Here is a tiny trained network, its code and every weight. The questions are about switching its units off for an input and a class, where a switched-off unit gives its printed mean instead of its output.

import numpy as np


def w(rows, s, z=0):
    codes = np.array(rows[::2]) - 128.0
    scale = np.full(codes.shape[1], s)
    scale[-1] = z or s
    return codes * scale


def f(y):
    return y / 2 * (1 + np.tanh(0.7978845608 * (y + 0.044715 * y**3)))


def log_softmax(a):
    a = a - a.max(-1, keepdims=True)
    return a - np.log(np.exp(a).sum(-1, keepdims=True))


def net(x, mask):
    res = np.array(x, float).reshape(1, 4) / 4 @ E
    y = f(res @ A[0][:, :-1].T + A[0][:, -1])
    res = res + np.where(mask, y, B[0][:, -1]) @ B[0][:, :-1]
    return log_softmax(res[-1] @ U[:, :-1].T + U[:, -1])


A, B = {}, {}
E = w([
[124,127,126,126],'x0',
[88,76,132,224],'x1',
[89,206,143,156],'x2',
[155,136,4,166],'x3',
],0.016)
A[0] = w([
[122,91,167,138,29],'n0',
[123,99,144,187,183],'n1',
[122,95,106,80,150],'n2',
[112,197,163,85,242],'n3',
[152,20,83,176,107],'n4',
[97,254,83,184,6],'n5',
[113,68,119,183,72],'n6',
[120,32,207,70,254],'n7',
[102,137,148,144,61],'n8',
[168,111,54,55,186],'n9',
[73,193,213,138,119],'n10',
[94,77,136,206,165],'n11',
[91,108,163,206,140],'n12',
],0.02,0.0051)
B[0] = w([
[131,79,133,153,159],'n0',
[133,67,154,110,187],'n1',
[131,137,117,166,164],'n2',
[114,167,156,23,211],'n3',
[85,123,29,61,233],'n4',
[236,83,169,74,212],'n5',
[109,82,83,67,192],'n6',
[254,107,151,77,255],'n7',
[108,108,138,150,144],'n8',
[112,207,82,209,220],'n9',
[23,129,149,141,221],'n10',
[111,28,142,106,216],'n11',
[107,62,167,196,204],'n12',
],0.038,0.022)
U = w([
[244,182,153,97,197],'0',
[35,124,121,37,139],'1',
[204,42,131,135,53],'2',
[45,81,199,164,3],'3',
[135,157,73,187,236],'4',
],0.011,0.0032)

Each question gives the input, the list of numbers given to net, and the class t.
The units are the neurons (one row each of A and B). Each row of codes is followed by its name. A weight is (code - 128) times the scale printed after its matrix; where a second scale follows, it is the last column's (A, B and U).
mask holds one flag per neuron, in row order. A switched-off neuron (its flag False) gives its mean, the last column of its row in B, instead of its output. The means were averaged over made-up inputs and are rounded, as every weight is.
A unit's drop is (log p(t) with every unit on - log p(t) with that unit switched off) / (log p(t) with every unit on - log p(t) with every unit switched off).
The circuit of an input: a set's keep is (log p(t) with only the set's units on - log p(t) with every unit switched off) / (log p(t) with every unit on - log p(t) with every unit switched off). Starting from the 12 units with the biggest drops (on a tie, the unit counted first), units are removed one at a time, each time the one whose removal leaves the highest keep (on an exact tie, the one counted first), for as long as the keep stays at least 0.8.
circuit, biggest first: the units of the circuit, biggest drop first
k most important neurons: the k neurons with the biggest drops, biggest first
drop when u is switched off: that unit's drop, to one decimal
input [7,0,-4,1], class 4: most important neuron	[n5]
input [0,6,1,-3], class 3: circuit, biggest first	[n5, n12]
input [-8,-6,0,1], class 4: 3 most important neurons	[n7, n5, n9]
input [-8,7,-7,1], class 1: 3 most important neurons	[n4, n5, n6]
input [3,5,-8,1], class 1: 2 most important neurons	[n4, n5]
input [5,3,1,-6], class 3: 2 most important neurons	[n10, n5]
input [1,8,8,0], class 3: 3 most important neurons	[n10, n7, n12]
input [5,8,2,-1], class 3: 2 most important neurons	[n12, n7]
input [8,-8,-2,1], class 4: 2 most important neurons	[n9, n7]
input [-5,2,-3,1], class 1: 3 most important neurons	[n5, n7, n4]
input [1,-6,1,5], class 0: 2 most important neurons	[n5, n10]
input [8,2,1,-6], class 3: 3 most important neurons	[n10, n5, n4]
input [4,-7,-1,7], class 4: 2 most important neurons	[n9, n7]
input [6,7,-6,5], class 1: circuit, biggest first	[n4]
input [7,-3,0,1], class 4: 2 most important neurons	[n7, n5]
input [-3,-2,5,1], class 0: 2 most important neurons	[n5, n4]
input [3,4,3,-6], class 3: drop when n10 is switched off	0.8
input [-6,8,3,-8], class 3: drop when n10 is switched off	2.6
input [-6,-1,6,-1], class 1: drop when n7 is switched off	4.6
input [3,-6,-5,2], class 4: circuit, biggest first	[n9]
input [4,-1,4,0], class 1: drop when n10 is switched off	0.2
